Here is a tiny trained network, its code and every weight. The questions are about switching its units off for an input and a class, where a switched-off unit gives its printed mean instead of its output.

import numpy as np


def w(rows, s, z=0):
    codes = np.array(rows[::2]) - 128.0
    scale = np.full(codes.shape[1], s)
    scale[-1] = z or s
    return codes * scale


def f(y):
    return np.maximum(y, 0)


def log_softmax(a):
    a = a - a.max(-1, keepdims=True)
    return a - np.log(np.exp(a).sum(-1, keepdims=True))


def net(x, mask):
    res = np.array(x, float).reshape(1, 7) / 4 @ E
    y = f(res @ A[0][:, :-1].T + A[0][:, -1])
    res = res + np.where(mask, y, B[0][:, -1]) @ B[0][:, :-1]
    return log_softmax(res[-1] @ U[:, :-1].T + U[:, -1])


A, B = {}, {}
E = w([
[120,122,132,118,137,135,127,130],'x0',
[192,138,208,152,152,161,254,158],'x1',
[210,192,76,72,140,149,84,231],'x2',
[72,135,109,63,30,79,199,161],'x3',
[139,130,125,140,114,121,129,126],'x4',
[81,119,197,202,160,42,93,211],'x5',
[173,47,36,108,206,43,175,122],'x6',
],0.009)
A[0] = w([
[143,119,79,121,156,73,153,99,157],'n1',
[169,200,92,77,150,148,105,255,88],'n2',
[159,76,83,123,194,79,151,124,61],'n3',
[81,86,124,66,37,62,201,180,75],'n4',
[186,132,107,105,107,128,102,190,33],'n5',
[89,112,177,137,123,96,164,51,88],'n6',
[178,89,129,181,206,196,103,134,21],'n7',
[131,135,110,130,137,130,104,225,93],'n8',
[163,190,64,104,71,202,130,4,71],'n9',
[86,188,185,158,64,208,91,119,58],'n10',
[158,100,114,202,171,166,63,129,43],'n11',
[63,70,170,178,119,117,186,59,64],'n12',
[213,134,183,175,211,156,60,65,85],'n13',
[128,167,173,153,134,190,197,161,102],'n14',
[140,143,140,225,178,98,71,149,35],'n15',
[152,47,52,142,182,75,176,143,68],'n16',
[75,120,94,108,115,87,24,108,71],'n17',
[45,92,26,129,126,129,25,129,101],'n18',
[175,96,122,105,172,81,139,108,5],'n19',
[197,154,89,93,129,162,103,238,112],'n20',
[143,103,122,178,129,168,197,169,55],'n21',
[159,103,189,127,165,163,233,200,78],'n22',
[80,127,220,176,185,13,104,229,92],'n23',
[144,170,89,141,170,159,117,163,47],'n24',
[84,186,74,123,87,96,177,201,68],'n25',
[144,122,205,111,176,140,200,162,71],'n26',
[96,216,230,142,60,217,81,139,38],'n27',
[58,81,137,168,126,110,127,38,89],'n28',
[181,91,112,172,205,140,85,98,97],'n29',
[189,126,150,124,159,95,190,116,107],'n30',
[182,118,67,71,107,209,199,58,67],'n31',
[85,103,136,131,82,72,151,202,98],'n32',
[163,162,81,54,144,216,177,5,57],'n33',
[152,21,59,142,186,105,157,159,80],'n34',
[86,76,167,166,119,137,157,57,96],'n35',
[183,121,178,137,145,150,213,143,58],'n36',
[95,129,118,28,80,112,196,181,60],'n37',
[136,109,110,58,151,40,192,123,52],'n38',
],0.0089,0.0028)
B[0] = w([
[84,160,129,106,88,192,114,218,187],'n1',
[178,71,34,209,208,224,222,64,210],'n2',
[96,189,120,170,118,156,142,213,199],'n3',
[68,79,215,89,45,197,155,96,202],'n4',
[173,115,86,196,153,162,175,92,164],'n5',
[195,130,89,201,165,195,167,100,188],'n6',
[64,76,178,98,49,180,130,111,186],'n7',
[186,103,112,184,201,145,180,75,173],'n8',
[114,69,185,138,191,46,80,156,209],'n9',
[45,213,92,133,141,162,110,243,215],'n10',
[106,99,194,98,41,158,160,108,185],'n11',
[149,106,43,222,163,162,172,42,211],'n12',
[90,93,192,96,3,200,126,91,216],'n13',
[197,190,80,66,76,99,68,146,192],'n14',
[110,84,190,101,133,91,115,123,195],'n15',
[49,228,82,149,166,145,106,228,217],'n16',
[213,197,75,33,89,20,104,81,205],'n17',
[249,200,87,8,41,59,78,82,226],'n18',
[82,168,121,158,124,139,113,174,168],'n19',
[120,92,73,172,213,186,203,20,202],'n20',
[162,156,112,55,103,76,96,101,166],'n21',
[199,155,73,27,91,61,91,94,208],'n22',
[129,23,174,172,242,8,75,129,245],'n23',
[123,103,122,164,134,134,182,95,158],'n24',
[72,76,163,120,75,159,132,79,177],'n25',
[223,146,111,59,122,78,92,121,188],'n26',
[41,239,100,161,166,132,119,232,239],'n27',
[184,132,36,168,181,181,199,72,205],'n28',
[64,106,197,95,35,202,136,128,199],'n29',
[194,213,112,67,100,103,118,149,179],'n30',
[120,59,190,193,192,23,67,149,213],'n31',
[105,67,214,113,116,113,99,118,179],'n32',
[148,36,183,163,183,37,87,171,219],'n33',
[54,173,99,118,144,165,125,208,213],'n34',
[182,132,49,193,160,209,172,98,198],'n35',
[205,189,103,57,63,70,130,83,193],'n36',
[38,96,194,109,94,197,169,77,189],'n37',
[76,159,147,124,114,194,84,180,188],'n38',
],0.0063,0.012)
U = w([
[157,115,43,195,171,202,185,34,167],'0',
[69,222,108,136,128,168,120,249,47],'1',
[200,184,90,32,69,71,105,74,254],'2',
[119,43,213,164,191,38,103,139,56],'3',
[74,83,232,96,30,216,147,70,118],'4',
],0.012,0.00072)

Each question gives the input, the list of numbers given to net, and the class t.
The units are the neurons (one row each of A and B). Each row of codes is followed by its name. A weight is (code - 128) times the scale printed after its matrix; where a second scale follows, it is the last column's (A, B and U).
mask holds one flag per neuron, in row order. A switched-off neuron (its flag False) gives its mean, the last column of its row in B, instead of its output. The means were averaged over made-up inputs and are rounded, as every weight is.
A unit's drop is (log p(t) with every unit on - log p(t) with that unit switched off) / (log p(t) with every unit on - log p(t) with every unit switched off).
The circuit of an input: a set's keep is (log p(t) with only the set's units on - log p(t) with every unit switched off) / (log p(t) with every unit on - log p(t) with every unit switched off). Starting from the 12 units with the biggest drops (on a tie, the unit counted first), units are removed one at a time, each time the one whose removal leaves the highest keep (on an exact tie, the one counted first), for as long as the keep stays at least 0.8.
circuit, biggest first: the units of the circuit, biggest drop first
unit that matters most: the unit with the biggest drop
k most important neurons: the k neurons with the biggest drops, biggest first
drop when u is switched off: that unit's drop, to one decimal
input [4,1,-6,4,-5,8,-7], class 3: circuit, biggest first => (n23)
input [2,-5,8,3,5,7,8], class 0: 2 most important neurons => (n2, n20)
input [0,1,-5,1,-5,7,-6], class 3: 2 most important neurons => (n23, n16)
input [-8,2,-3,2,-5,-4,4], class 1: circuit, biggest first => (n16, n38, n20)
input [1,4,-5,5,4,-6,2], class 3: 2 most important neurons => (n31, n33)
input [-8,6,8,7,-2,0,3], class 0: 2 most important neurons => (n2, n20)
input [4,-4,4,2,6,-8,7], class 3: 3 most important neurons => (n31, n33, n9)
input [-5,-7,-5,-5,8,-7,-4], class 2: 2 most important neurons => (n18, n23)
input [6,-5,-7,-4,-1,-6,-7], class 0: 3 most important neurons => (n28, n35, n12)
input [-8,-6,3,-8,-7,4,3], class 4: 2 most important neurons => (n29, n13)
input [-1,-5,6,-4,-6,5,1], class 0: 2 most important neurons => (n2, n20)
input [2,-6,7,-6,1,4,7], class 0: 3 most important neurons => (n2, n20, n8)
input [-7,-8,-8,8,-2,7,0], class 0: 3 most important neurons => (n28, n12, n6)
input [1,5,7,8,-2,-8,6], class 3: circuit, biggest first => (n31)
input [2,-7,6,6,-3,7,-3], class 2: 2 most important neurons => (n18, n17)
input [7,-2,1,5,4,-5,-2], class 3: 2 most important neurons => (n9, n31)
input [-6,-8,-8,8,-4,-2,5], class 0: 3 most important neurons => (n28, n12, n6)
input [-3,8,6,-6,-7,7,4], class 2: drop when n22 is switched off => 0.5
input [-6,0,6,7,8,-6,5], class 4: drop when n23 is switched off => 0.2
input [-6,-8,-1,-8,-3,8,-2], class 2: drop when n18 is switched off => 1.4
input [3,2,-1,1,6,-3,-3], class 1: unit that matters most => n23
input [5,-6,6,7,3,-1,-2], class 4: drop when n37 is switched off => 0.6
